[ -5.7   2.6   8.9  26.3   7.7  16.3 -11.1   8.2 -20.3 -12.6 -14.9 -22.7
  -6.5   2.3  -9.0  -0.2  -2.0   0.8 -51.4 -18.3  24.3  -3.5]
(68)
[ -5.8   0.1  14.0   2.1  11.2   9.3  41.2   0.0  -4.0  -7.7  -2.3   1.1
  -4.2  -9.4   5.1   6.7  14.1  16.1 -29.6  -0.9  25.6  19.8]
(66)
[ 10.1   4.2   9.9   8.0   0.2  -7.4  23.7  -4.6 -87.1  -4.6   3.2  -0.9
 -15.4   2.9   0.5   2.5  -3.8   6.8 -36.8   2.2  13.4  -1.2]
(68)
[  6.3   4.0   6.1   2.3  -3.7   5.1  16.3  -2.7 -12.5   3.7   2.4   5.6
  -1.7  -7.2   2.7   9.6  -7.7   0.2 -12.8   5.7  -1.7   4.3]
(68)
[ 11.1   3.8  -4.2  -6.5   8.5   6.0  31.2  -7.3   4.6  -7.1   2.6   3.4
  -1.0  -2.7  -2.7   5.2  -3.4  22.2  -6.7 -13.9   8.9  27.3]
(66)
[-12.9   9.2  -9.9  -3.6  -4.6   1.2 -32.6  -7.3  -3.7   3.4   4.2  -9.5
   9.8  -6.0  -5.1   4.2   6.9  -3.3  17.7   9.2  -2.6  -7.3]
(66)
[ -5.6  -2.1  -0.8 -15.6   1.3  13.1   9.5   4.2   5.2  -1.1  -0.7  -8.6
   3.9   8.3  -6.0  -3.3  -4.7   3.2 -24.9   1.3   7.9   3.2]
(68)
[ -4.0   3.8  -1.3  11.6   5.4   5.1   8.9  12.0 -10.6   1.6  -5.4  -7.1
  -0.3  -4.4   1.6  -2.0   6.7   2.7   2.4  -1.0   0.9   4.1]
(68)
[  2.5  -1.6   5.9  16.9  18.0   6.0  26.6   7.4  -4.5   6.3   3.9  -8.2
 -15.8  14.8  20.7  -5.0   1.6   6.4 -37.5  -2.1   5.9  -8.2]
(66)
[ -6.8   7.3  10.7 -12.1  -3.4 -11.9  25.0 -15.6  -0.7   0.5  36.1   7.8
   4.1 -18.6  -7.5   1.9  10.1  11.3  10.7  -2.7  20.4  19.6]
(66)
[  5.6   9.1   9.1  14.7   9.7   9.2  29.5   3.6  -6.6  -4.3 -13.2  -9.3
  -2.6   3.1  -7.6   0.5  -8.6  10.0 -34.9  -5.5   4.7   6.3]
(68)
[ 12.1  -9.9  10.8  11.4   6.2  -6.5  34.0   6.0  -1.2   2.0  -6.5   3.3
  -3.5   8.2   7.9   4.3  -0.3  -6.9 -29.3  -8.3  -4.8  12.9]
(71)
[ -0.5  -6.2  13.9  15.2  20.0  17.4  50.6   2.9 -11.6 -12.4 -10.6  -8.8
  -8.1   4.7   5.7   4.0  -7.6  13.9 -53.0   3.8  15.4  -2.6]
(71)
[  4.1   3.9  23.7  15.2  18.1   9.2  73.8   9.4 -36.5 -11.2  13.1  -5.0
  -7.7  15.8  15.9   3.8  -7.3  20.7 -72.7 -16.5  14.0  19.7]
(71)
[  0.4  11.1   7.3  27.7   8.4  28.2  12.5   4.3  -8.4  -2.6 -16.7 -26.0
  -1.1  -7.7  23.6  -9.0  -4.4   7.0 -51.6   0.0   8.9   8.1]
(66)
[ -4.1  -7.1  15.3  20.4  19.9  10.8  25.1  11.1 -16.3 -10.2 -12.9 -12.2
  -9.9   9.2  10.0   1.2  -0.7   6.0 -57.6  -4.2   2.4 -13.2]
(71)
[ -5.0  -5.0  10.8   9.4   4.6  -5.5  36.7   2.9  -0.3 -10.2  -1.3  -5.6
  -4.3   1.9  13.2  -4.7 -12.7   7.5 -28.5  -3.5  11.4   3.2]
(68)
[ -6.9 -12.1   6.3  21.8  11.4   5.6  19.9   9.0   8.4  -4.8  -8.7  -8.9
  -6.3  11.1  -0.4   0.6  -4.2  21.4 -36.8  -9.5   0.3   9.3]
(69)
[-1.2 -3.5 12.8 -9.4  7.5 -5.6 -8.2 -0.4 -3.2 -2.5 -3.0 -5.7 -6.7 -3.5
 -5.0  5.2  1.9  4.7 -3.9 -3.0  5.7  0.6]
(69)
[ 14.2   4.0  30.8   3.1  20.6   4.3  69.4   5.1   8.1  -6.3   2.9  -1.8
   8.7  25.7   3.5   3.3 -10.3  27.3 -61.0 -11.3  11.8  18.9]
(66)

[-12.7  -8.0   2.6   4.7   4.1  11.3   9.5  -8.6 -19.9   6.1  13.0  15.3
 -34.2   0.3 -14.6  -5.3  -1.3  16.2   6.6  -9.3   3.9  -5.3]
Zm
[-11.7 -13.9   4.4   7.5  -1.3   4.7   9.8 -11.0 -28.9  17.1   8.9 -14.6
 -35.0  -8.3   1.9 -30.3   0.1 -14.1   2.6 -13.2  -2.2   3.2]
RL
[-18.5  -5.2   2.4   4.6  15.2   6.6   6.6  -8.9 -25.3   3.6   5.2  11.7
 -34.0  12.1 -16.6 -19.1   8.3   2.3   4.9 -10.7   8.8 -27.4]
Lc
[-12.7  -3.7  -0.6  -2.5   6.6   6.2   0.6  -5.9 -11.4   7.0  10.7  -6.0
 -13.8   3.5   0.0 -14.0   3.3 -10.1   0.7 -11.6   2.0   0.0]
RL
[-16.0  -9.8   5.1   0.8   4.3   2.8  13.0  -7.9 -35.2  12.5   7.1  -3.5
 -25.7   5.8   3.1 -23.7   4.5 -19.7   0.3 -13.5   5.0  -8.9]
RL
[ -6.1  -4.5   6.2  -3.9   0.6   2.1   2.1 -10.3 -37.4   8.5   8.1 -16.2
 -22.0  -2.2   2.0 -14.1   6.1 -10.3   2.0 -10.8   3.8  15.2]
RL
[ -7.3  -6.7  -3.6   1.4  -0.2   5.4   7.7 -12.5 -23.9   5.1  16.3  -7.9
 -16.6  -2.5   0.4 -14.5 -10.3  -6.8   4.9  -9.9  -0.9  -3.1]
RL
[-22.0  -0.1  -1.4  -0.1   1.3   4.6   5.2  -0.4   6.6  12.9   7.7  -5.2
   1.9 -17.7  13.9 -15.4  -3.1 -15.5  -1.2  -2.2  -0.2  -8.2]
Zm
[ -2.3 -11.1   2.3   5.7   0.1   2.7   6.3  -2.9  -4.0  12.6   2.5  -4.7
 -32.6 -12.5   5.9 -19.8   1.7 -10.4   3.9  -6.5  -1.8   2.3]
Sq
[-31.1 -12.0   4.7   5.7   6.7   6.8  21.1   1.2  -5.5  17.6  15.3  12.9
 -19.8   0.0  19.2 -20.9 -10.2 -18.6  -4.9  -8.5  -0.5 -21.2]
Zm
[-13.2   1.4  -2.8   1.8   3.3   4.1   6.7  -8.5  -7.3   6.1   8.2   1.0
  -7.1   8.6   4.5 -18.5   2.0  -8.1   2.1  -5.0   4.2 -17.9]
Lc
[-23.1 -10.8   3.1  -0.5  -0.1   0.1   5.8  -7.1 -16.1  20.1  -2.4   2.7
 -13.4  -0.3  -6.0  -2.2  -1.4   8.9   2.4  -5.7   1.7   3.5]
JL
[-13.5  -6.7   3.8   5.8   0.7  -0.9  14.5  -6.1 -23.8  14.3  -5.2   8.3
 -22.7   4.4  -6.2 -22.3  -2.5  -2.9   3.0  -5.4   3.0 -24.9]
Lc
[-30.2 -12.0  -1.6   3.8   4.5  12.3  12.0  -3.4  -1.1  29.6  21.9  -0.6
 -33.4  -6.6  17.7 -20.2  -0.5 -13.0  -1.3 -11.2  -0.2  -4.0]
QD
[-19.8 -15.0  -0.8  -6.2   2.3   7.1  -2.3  -8.5 -36.6  10.9  18.1 -13.2
 -18.7  -3.3 -10.4   5.3  -1.3  -0.5   3.0 -15.1   1.3  30.1]
JL
[-10.9  -7.2   1.3   4.8   1.3   6.8   8.0  -3.7  -0.8   9.6  17.4  -5.2
 -27.2  -5.5  13.7 -23.0   4.8 -19.2  -0.5  -7.1  -1.5  -6.7]
QD
[-13.6 -13.6   0.6  -1.5   2.0   8.4   4.8  -6.9 -24.8   9.6  18.7 -11.6
 -24.5  -4.7   2.8 -11.0  -4.1 -10.8   0.0 -13.8  -0.2  12.7]
QD
[-12.8   4.5  -9.4   3.7   4.1  10.7   5.4  -9.8 -13.5   8.8  18.5   3.6
 -24.0   2.6   9.2  -5.1  -3.8   5.9   3.2 -11.5   2.3  -3.0]
JL
[ -4.5 -11.9  -1.9   0.0  -0.9   0.7  -1.2  -7.6 -10.5  14.5   4.9 -11.5
 -24.1  -8.9  -3.9  -4.2   1.5  10.7   5.4  -6.2  -0.6  21.3]
Sq
[-11.6  -2.4  -8.1  -4.1  -0.8   3.3  -3.3  -9.3   4.3   5.5   8.9 -14.6
   1.7   0.4   4.2  -9.4  -5.7  -1.9   2.9  -0.6  -2.2  10.1]
TD
[-11.6   3.6  -3.6   1.8   4.1   7.0   7.6 -16.6 -26.1  14.2  15.1  -7.8
 -21.6   1.4  12.3 -14.0  -3.9  -2.4   2.1 -14.4  -5.1   2.1]
TD
[-12.8  -6.4  -2.3   0.1  -0.4   5.1   2.3 -14.0 -22.0  21.5   3.6 -21.0
 -28.2  -3.1   1.2 -21.4   3.0  -5.3   3.1 -11.6  -0.8  14.6]
Sq
[-18.2  -9.8   5.6  -0.6   1.5   2.2   7.1  -8.3 -31.8  16.1   5.0  -2.1
 -20.7   3.9  -3.1 -11.7   4.6  -8.3   1.8 -14.0   3.9  -1.2]
RL
[ -7.9  -0.5   3.0   2.3   4.2   5.4  10.3 -11.2 -17.7  15.7  12.5  -6.1
 -28.5  -4.4  17.3 -16.9  -1.1  -8.9   5.6 -10.7  -0.4   3.3]
Sq
[-11.3  -1.1  -2.8  -1.4   0.5   0.9   0.3  -9.0  -3.5  10.3   5.6 -14.0
  -3.6   5.7   6.8 -15.7   2.3 -10.1   3.7  -5.2   0.1   4.7]
RL
[ -8.7  -8.0  -2.6   5.3  -0.7   6.5  11.7  -6.4  -4.4  15.5  12.0  -5.3
 -24.2  -9.7   7.5 -13.3  -6.2  -1.4   2.0  -8.3  -2.2   4.5]
TN
[ -8.5  -0.2  -3.2   3.8  -1.9   0.0   2.3  -8.5  -3.2  19.0  -2.9  -6.1
 -21.0  -1.2   2.1 -17.9   5.7   1.5   2.5  -1.1  -0.1  -0.2]
Sq
